Here is a tiny trained network, its code and every weight. The questions are about switching its units off for an input and a class, where a switched-off unit gives its printed mean instead of its output.

import numpy as np


def w(rows, s, z=0):
    codes = np.array(rows[::2]) - 128.0
    scale = np.full(codes.shape[1], s)
    scale[-1] = z or s
    return codes * scale


def norm(h):
    return h / np.sqrt((h * h).mean(-1, keepdims=True) + 1e-5)


def f(y):
    return np.maximum(y, 0)


def log_softmax(a):
    a = a - a.max(-1, keepdims=True)
    return a - np.log(np.exp(a).sum(-1, keepdims=True))


def net(x, mask):
    res = np.array(x, float).reshape(1, 8) / 4 @ E
    u = 0
    for l in range(2):
        y = f(norm(res) @ A[l][:, :-1].T + A[l][:, -1])
        res = res + np.where(mask[u : u + 8], y, B[l][:, -1]) @ B[l][:, :-1]
        u += 8
    return log_softmax(norm(res)[-1] @ U[:, :-1].T + U[:, -1])


A, B = {}, {}
E = w([
[141,96,131,144,235,188,151,196],'x0',
[131,128,130,125,128,128,135,128],'x1',
[177,199,206,90,130,88,67,193],'x2',
[115,134,188,245,148,64,162,90],'x3',
[130,109,141,117,126,125,139,126],'x4',
[128,119,134,124,127,124,129,124],'x5',
[125,121,129,136,117,132,128,141],'x6',
[131,130,127,135,122,135,128,136],'x7',
],0.012)
A[0] = w([
[146,158,211,179,144,78,122,143,121],'0.n1',
[145,170,94,110,168,130,122,98,91],'0.n2',
[144,172,157,94,36,87,80,100,51],'0.n3',
[149,92,73,120,120,138,142,99,7],'0.n4',
[149,130,172,120,214,144,102,195,80],'0.n5',
[99,154,152,144,150,100,111,107,135],'0.n6',
[134,149,123,3,107,151,89,186,83],'0.n7',
[156,181,186,64,124,81,71,181,2],'0.n8',
],0.021,0.004)
B[0] = w([
[167,98,139,195,142,81,60,93,226],'0.n1',
[119,70,133,129,140,100,132,108,142],'0.n2',
[109,144,121,73,173,88,241,198,229],'0.n3',
[112,177,147,140,119,202,120,90,163],'0.n4',
[87,149,143,83,159,113,249,175,221],'0.n5',
[176,138,127,139,171,117,122,119,167],'0.n6',
[250,71,87,167,134,85,54,113,251],'0.n7',
[17,158,164,130,65,228,86,81,246],'0.n8',
],0.02,0.018)
A[1] = w([
[110,121,194,202,186,28,56,108,101],'1.n1',
[135,176,127,148,116,99,122,132,55],'1.n2',
[107,159,145,42,171,129,223,233,50],'1.n3',
[97,199,139,37,40,5,173,135,103],'1.n4',
[5,120,107,167,64,207,61,62,122],'1.n5',
[119,184,214,128,53,167,63,209,62],'1.n6',
[204,96,132,176,153,83,33,119,4],'1.n7',
[123,147,187,68,146,125,67,166,62],'1.n8',
],0.016,0.0029)
B[1] = w([
[210,88,34,34,50,203,55,132,251],'1.n1',
[143,136,103,149,119,128,152,119,142],'1.n2',
[37,68,80,107,73,80,216,190,230],'1.n3',
[84,33,132,176,213,181,236,213,193],'1.n4',
[94,228,253,120,134,79,90,139,235],'1.n5',
[125,216,164,167,199,163,159,30,183],'1.n6',
[153,67,50,154,102,51,31,145,222],'1.n7',
[128,207,142,153,112,157,171,37,160],'1.n8',
],0.013,0.014)
U = w([
[243,81,62,117,113,111,11,130,206],'0',
[87,99,117,110,165,118,240,207,7],'1',
[95,229,215,141,137,166,85,83,179],'2',
],0.011,0.0002)

Each question gives the input, the list of numbers given to net, and the class t.
The units are the neurons (one row each of A and B). Each row of codes is followed by its name. A weight is (code - 128) times the scale printed after its matrix; where a second scale follows, it is the last column's (A, B and U).
mask holds one flag per neuron, layer by layer. A switched-off neuron (its flag False) gives its mean, the last column of its row in B, instead of its output. The means were averaged over made-up inputs and are rounded, as every weight is.
A unit's drop is (log p(t) with every unit on - log p(t) with that unit switched off) / (log p(t) with every unit on - log p(t) with every unit switched off).
The circuit of an input: a set's keep is (log p(t) with only the set's units on - log p(t) with every unit switched off) / (log p(t) with every unit on - log p(t) with every unit switched off). Starting from the 12 units with the biggest drops (on a tie, the unit counted first), units are removed one at a time, each time the one whose removal leaves the highest keep (on an exact tie, the one counted first), for as long as the keep stays at least 0.8.
units of the circuit, in order: the units of the circuit, biggest drop first
most important unit: the unit with the biggest drop
top k neurons: the k neurons with the biggest drops, biggest first
k most important neurons of layer l: the k neurons of layer l with the biggest drops, biggest first
drop when u is switched off: that unit's drop, to one decimal
input [-1,6,8,3,6,-2,4,0], class 2: units of the circuit, in order : 0.n8
input [1,4,7,-6,-8,7,-6,5], class 2: 2 most important neurons of layer 0 : 0.n8; 0.n1
input [-4,4,7,1,4,-4,2,3], class 2: top 2 neurons : 0.n8; 0.n1
input [-3,0,3,-2,-2,7,5,8], class 1: top 2 neurons : 0.n3; 0.n1
input [-4,8,-5,-3,-7,-3,1,-2], class 2: top 3 neurons : 0.n4; 0.n7; 0.n5
input [5,4,5,5,4,8,6,-4], class 0: top 2 neurons : 0.n1; 0.n3
input [-8,-1,-1,-7,-8,0,-1,1], class 1: 2 most important neurons of layer 1 : 1.n1; 1.n4
input [-2,7,-8,-5,7,6,2,2], class 2: top 2 neurons : 0.n3; 0.n7
input [-3,7,8,-5,3,-3,-5,-7], class 2: 2 most important neurons of layer 0 : 0.n8; 0.n7
input [-4,-6,-5,4,1,2,5,-4], class 2: 2 most important neurons of layer 0 : 0.n7; 0.n3
input [-3,3,4,1,-6,-4,7,-2], class 2: top 3 neurons : 0.n8; 0.n5; 0.n1
input [5,-6,8,5,4,5,7,-5], class 2: 3 most important neurons of layer 0 : 0.n8; 0.n7; 0.n3
input [-2,-7,6,-5,-5,-6,6,0], class 2: top 3 neurons : 0.n8; 0.n1; 0.n7
input [6,0,1,6,3,8,-1,-5], class 0: most important unit : 0.n1
input [-8,-4,-1,-7,-5,-4,-1,-7], class 1: top 3 neurons : 0.n3; 0.n1; 1.n1
input [-8,-1,-1,6,-1,1,-8,0], class 1: top 2 neurons : 0.n3; 0.n7
input [0,-6,-8,8,2,-8,-5,0], class 0: top 2 neurons : 0.n8; 0.n3
input [6,5,4,7,-3,-5,-5,-8], class 0: top 3 neurons : 0.n1; 0.n3; 1.n1
input [-8,-6,-6,3,-3,5,4,-1], class 1: 2 most important neurons of layer 0 : 0.n7; 0.n8
input [0,2,4,6,-6,-5,-5,-8], class 0: most important unit : 0.n1
input [-8,7,-4,0,-8,2,3,2], class 1: drop when 0.n6 is switched off : 0.0
input [-8,5,1,-1,-2,-5,1,1], class 1: drop when 0.n3 is switched off : 0.2
input [-4,4,4,8,1,-5,-8,-2], class 0: drop when 0.n1 is switched off : 4.5
input [-7,6,5,3,6,-5,5,8], class 1: drop when 0.n3 is switched off : 3.2
